Below are the code and all the weights of a small trained network. Each question names an input and a class and asks about switching units off, where a switched-off unit gives its printed mean instead of its output.

import numpy as np


def w(rows, s, z=0):
    codes = np.array(rows[::2]) - 128.0
    scale = np.full(codes.shape[1], s)
    scale[-1] = z or s
    return codes * scale


def f(y):
    return y / 2 * (1 + np.tanh(0.7978845608 * (y + 0.044715 * y**3)))


def log_softmax(a):
    a = a - a.max(-1, keepdims=True)
    return a - np.log(np.exp(a).sum(-1, keepdims=True))


def net(x, mask):
    res = np.array(x, float).reshape(1, 4) / 4 @ E
    y = f(res @ A[0][:, :-1].T + A[0][:, -1])
    res = res + np.where(mask, y, B[0][:, -1]) @ B[0][:, :-1]
    return log_softmax(res[-1] @ U[:, :-1].T + U[:, -1])


A, B = {}, {}
E = w([
[100,95,220,159,132,73,160,139,23,117,127],'x0',
[66,150,22,142,170,126,200,124,86,154,202],'x1',
[101,46,187,130,114,72,122,116,91,222,114],'x2',
[249,4,110,87,88,97,53,201,254,223,237],'x3',
],0.0086)
A[0] = w([
[183,1,170,78,93,113,44,158,192,212,122,68],'neuron 1',
[48,196,146,126,143,130,158,71,82,130,90,4],'neuron 2',
[118,143,151,177,148,141,169,99,140,130,114,52],'neuron 3',
[234,103,193,127,113,128,66,179,164,101,98,197],'neuron 4',
[134,13,109,91,119,70,165,171,100,198,202,195],'neuron 5',
[108,124,126,117,127,139,129,131,135,141,132,69],'neuron 6',
[179,26,154,134,100,100,63,125,153,196,136,89],'neuron 7',
[161,184,31,108,153,185,150,160,239,117,171,97],'neuron 8',
[114,194,206,121,126,134,132,72,62,57,47,165],'neuron 9',
[3,158,134,127,173,124,218,109,20,143,127,209],'neuron 10',
[116,78,142,159,149,74,239,165,54,168,154,42],'neuron 11',
[167,218,16,113,142,194,104,130,167,143,146,105],'neuron 12',
],0.0087,0.004)
B[0] = w([
[129,27,156,115,121,100,220,77,223,205,95,235],'neuron 1',
[166,149,111,173,75,118,162,111,100,194,57,207],'neuron 2',
[123,134,142,103,101,96,148,122,106,139,109,145],'neuron 3',
[95,104,179,64,93,141,91,149,186,131,151,200],'neuron 4',
[125,114,160,174,224,90,100,171,153,130,236,197],'neuron 5',
[151,125,112,122,149,98,164,99,110,124,129,123],'neuron 6',
[142,57,147,133,117,103,188,83,166,203,121,204],'neuron 7',
[105,113,35,35,124,142,74,64,151,79,173,203],'neuron 8',
[132,213,157,132,84,203,106,198,136,113,39,250],'neuron 9',
[158,196,55,221,157,128,195,142,2,145,87,253],'neuron 10',
[114,130,159,176,183,110,53,131,64,46,165,164],'neuron 11',
[120,144,67,51,100,116,109,100,94,79,156,196],'neuron 12',
],0.0087,0.017)
U = w([
[126,191,116,199,106,136,187,132,57,141,37,76],'0',
[120,123,147,218,189,83,139,159,64,138,226,2],'1',
[127,163,254,108,72,156,73,172,152,99,84,134],'2',
[130,47,171,126,123,91,170,107,193,218,165,203],'3',
[118,142,35,67,111,130,102,94,142,94,179,205],'4',
],0.0097,0.0026)

Each question gives the input, the list of numbers given to net, and the class t.
The units are the neurons (one row each of A and B). Each row of codes is followed by its name. A weight is (code - 128) times the scale printed after its matrix; where a second scale follows, it is the last column's (A, B and U).
mask holds one flag per neuron, in row order. A switched-off neuron (its flag False) gives its mean, the last column of its row in B, instead of its output. The means were averaged over made-up inputs and are rounded, as every weight is.
A unit's drop is (log p(t) with every unit on - log p(t) with that unit switched off) / (log p(t) with every unit on - log p(t) with every unit switched off).
The circuit of an input: a set's keep is (log p(t) with only the set's units on - log p(t) with every unit switched off) / (log p(t) with every unit on - log p(t) with every unit switched off). Starting from all 12 units, units are removed one at a time, each time the one whose removal leaves the highest keep (on an exact tie, the one counted first), for as long as the keep stays at least 0.8.
units of the circuit, in order: the units of the circuit, biggest drop first
top k neurons: the k neurons with the biggest drops, biggest first
drop when u is switched off: that unit's drop, to one decimal
input [7,-5,-4,-1], class 2: units of the circuit, in order -> (neuron 10)
input [8,-2,-2,2], class 1: units of the circuit, in order -> (neuron 9; neuron 1)
input [4,-6,0,-3], class 2: units of the circuit, in order -> (neuron 10; neuron 9)
input [-2,-7,3,-5], class 2: top 2 neurons -> (neuron 10; neuron 9)
input [-6,7,3,-2], class 4: top 2 neurons -> (neuron 9; neuron 8)
input [6,0,-7,2], class 2: top 2 neurons -> (neuron 10; neuron 1)
input [-6,6,2,4], class 4: top 2 neurons -> (neuron 8; neuron 12)
input [-6,3,-5,-5], class 4: top 2 neurons -> (neuron 8; neuron 12)
input [0,8,8,4], class 1: top 3 neurons -> (neuron 5; neuron 11; neuron 4)
input [-4,-6,-3,0], class 4: top 2 neurons -> (neuron 9; neuron 8)
input [-4,-8,3,0], class 3: drop when neuron 5 is switched off -> 0.0
input [-8,-5,8,-3], class 3: drop when neuron 10 is switched off -> 0.1
input [4,2,-8,6], class 4: drop when neuron 8 is switched off -> 0.9
input [-5,-8,-6,5], class 3: units of the circuit, in order -> (neuron 1)
